Here is a tiny trained network, its code and every weight. The questions are about switching its units off for an input and a target symbol, where a switched-off unit gives its printed mean instead of its output.

import numpy as np


def w(rows, s, z=0):
    codes = np.array(rows[::2]) - 128.0
    scale = np.full(codes.shape[1], s)
    scale[-1] = z or s
    return codes * scale


def norm(h):
    return h / np.sqrt((h * h).mean(-1, keepdims=True) + 1e-5)


def f(y):
    return y / 2 * (1 + np.tanh(0.7978845608 * (y + 0.044715 * y**3)))


def softmax(a):
    e = np.exp(a - a.max(-1, keepdims=True))
    return e / e.sum(-1, keepdims=True)


def log_softmax(a):
    a = a - a.max(-1, keepdims=True)
    return a - np.log(np.exp(a).sum(-1, keepdims=True))


def net(x, mask):
    ids = ['αγδζσφω'.index(c) for c in x.split()]
    T = len(ids)
    res = E[ids] + P[:T]
    r = norm(res)
    for j in range(3):
        rows = slice(2 * j, 2 * j + 2)
        q, k, v = (r @ M[0][rows].T for M in (Q, K, V))
        z = softmax(np.where(np.tri(T) > 0, q @ k.T / 2**0.5, -1e9)) @ v
        o = O[0][rows]
        res = res + np.where(mask[j], z, o[:, -1]) @ o[:, :-1]
    y = f(norm(res) @ A[0][:, :-1].T + A[0][:, -1])
    res = res + np.where(mask[3:15], y, B[0][:, -1]) @ B[0][:, :-1]
    return log_softmax(norm(res)[-1] @ U[:, :-1].T + U[:, -1])


Q, K, V, O, A, B = {}, {}, {}, {}, {}, {}
E = w([
[129,130,34,100],'α',
[77,2,201,106],'γ',
[65,198,76,108],'δ',
[197,64,114,164],'ζ',
[68,142,87,100],'σ',
[135,154,180,58],'φ',
[239,244,101,109],'ω',
],0.021)
P = w([
[136,143,190,198],'0',
[139,126,91,142],'1',
[137,96,65,170],'2',
[168,87,48,176],'3',
[172,80,41,151],'4',
[159,67,29,160],'5',
[169,52,10,134],'6',
[144,64,11,148],'7',
[144,76,111,143],'8',
[133,67,29,161],'9',
[125,55,1,191],'10',
[130,62,36,231],'11',
],0.0085)
Q[0] = w([
[154,104,137,118],'H0',
[251,146,98,89],'H0',
[165,253,129,198],'H1',
[172,112,79,81],'H1',
[161,61,13,189],'H2',
[108,185,82,181],'H2',
],0.013)
K[0] = w([
[191,42,129,138],'H0',
[9,38,189,219],'H0',
[105,225,69,85],'H1',
[70,45,102,97],'H1',
[193,200,88,247],'H2',
[85,116,100,183],'H2',
],0.011)
V[0] = w([
[98,77,128,46],'H0',
[84,215,147,153],'H0',
[153,207,6,154],'H1',
[93,1,70,80],'H1',
[114,107,85,194],'H2',
[20,27,120,198],'H2',
],0.0093)
O[0] = w([
[154,214,122,167,160],'H0',
[84,109,144,77,85],'H0',
[115,119,132,34,107],'H1',
[121,182,156,247,254],'H1',
[187,190,121,104,111],'H2',
[205,135,172,55,4],'H2',
],0.011,0.0075)
A[0] = w([
[185,104,91,81,52],'N0',
[149,127,181,60,16],'N1',
[114,214,100,46,242],'N2',
[158,151,106,179,2],'N3',
[104,170,208,47,174],'N4',
[136,152,94,183,95],'N5',
[28,199,100,115,15],'N6',
[154,6,192,176,193],'N7',
[72,50,116,163,88],'N8',
[34,58,203,114,63],'N9',
[142,156,150,111,173],'N10',
[141,26,72,148,33],'N11',
],0.014,0.0071)
B[0] = w([
[219,204,217,190,132],'N0',
[98,105,79,121,124],'N1',
[191,119,40,81,254],'N2',
[98,188,119,129,142],'N3',
[59,213,163,214,149],'N4',
[82,182,138,137,210],'N5',
[109,128,9,197,172],'N6',
[32,63,199,44,228],'N7',
[20,142,189,142,203],'N8',
[28,174,185,69,165],'N9',
[209,130,45,77,138],'N10',
[26,49,155,188,143],'N11',
],0.011,0.0078)
U = w([
[214,132,90,64,253],'α',
[217,254,130,250,178],'γ',
[160,171,102,120,76],'δ',
[235,9,117,146,183],'ζ',
[134,167,69,88,79],'σ',
[52,243,125,33,60],'φ',
[75,114,36,201,105],'ω',
],0.0072,0.0045)

Each question gives the input, a string of symbols that net reads in full, and the target symbol t.
The units are the heads (2 rows each of Q, K, V and O) and the neurons (one row each of A and B). Each row of codes is followed by its name. A weight is (code - 128) times the scale printed after its matrix; where a second scale follows, it is the last column's (O, A, B and U).
mask holds one flag per unit, heads first, then neurons. A switched-off unit (its flag False) gives its mean, the last column of its rows in O or B, instead of its output. The means were averaged over made-up inputs and are rounded, as every weight is.
A unit's drop is (log p(t) with every unit on - log p(t) with that unit switched off) / (log p(t) with every unit on - log p(t) with every unit switched off).
The circuit of an input: a set's keep is (log p(t) with only the set's units on - log p(t) with every unit switched off) / (log p(t) with every unit on - log p(t) with every unit switched off). Starting from the 12 units with the biggest drops (on a tie, the unit counted first), units are removed one at a time, each time the one whose removal leaves the highest keep (on an exact tie, the one counted first), for as long as the keep stays at least 0.8.
circuit, biggest first: the units of the circuit, biggest drop first
top k neurons: the k neurons with the biggest drops, biggest first
which heads matter: for each layer, one digit per head in row order, 1 if its drop is at least 0.15 and else 0, layers parted by /
drop when u is switched off: that unit's drop, to one decimal
input φ γ φ, target γ: which heads matter => 100
input φ ζ δ δ, target α: which heads matter => 011
input γ γ γ α ζ φ δ φ α, target γ: circuit, biggest first => H1, H2
input γ γ φ ω, target α: circuit, biggest first => H1
input α ζ ζ γ σ σ γ ζ ζ, target γ: circuit, biggest first => H2, H0
input φ δ α γ ζ φ δ, target α: circuit, biggest first => H2, N2, H1
input γ ζ α φ ω γ γ δ α α σ, target γ: circuit, biggest first => H1, N7
input φ δ ω, target α: circuit, biggest first => H1, N2
input ζ φ ζ γ φ σ φ, target γ: which heads matter => 110
input δ δ ζ, target ζ: which heads matter => 001
input α φ ω α α γ α δ σ, target γ: which heads matter => 011
input α γ α, target γ: which heads matter => 010
input α ζ δ ζ, target ζ: top 2 neurons => N8, N7
input ζ σ α φ α α, target α: drop when H0 is switched off => 0.0
input σ φ φ α, target α: drop when H2 is switched off => 0.6
input φ δ φ γ α ζ, target γ: drop when H0 is switched off => 0.2
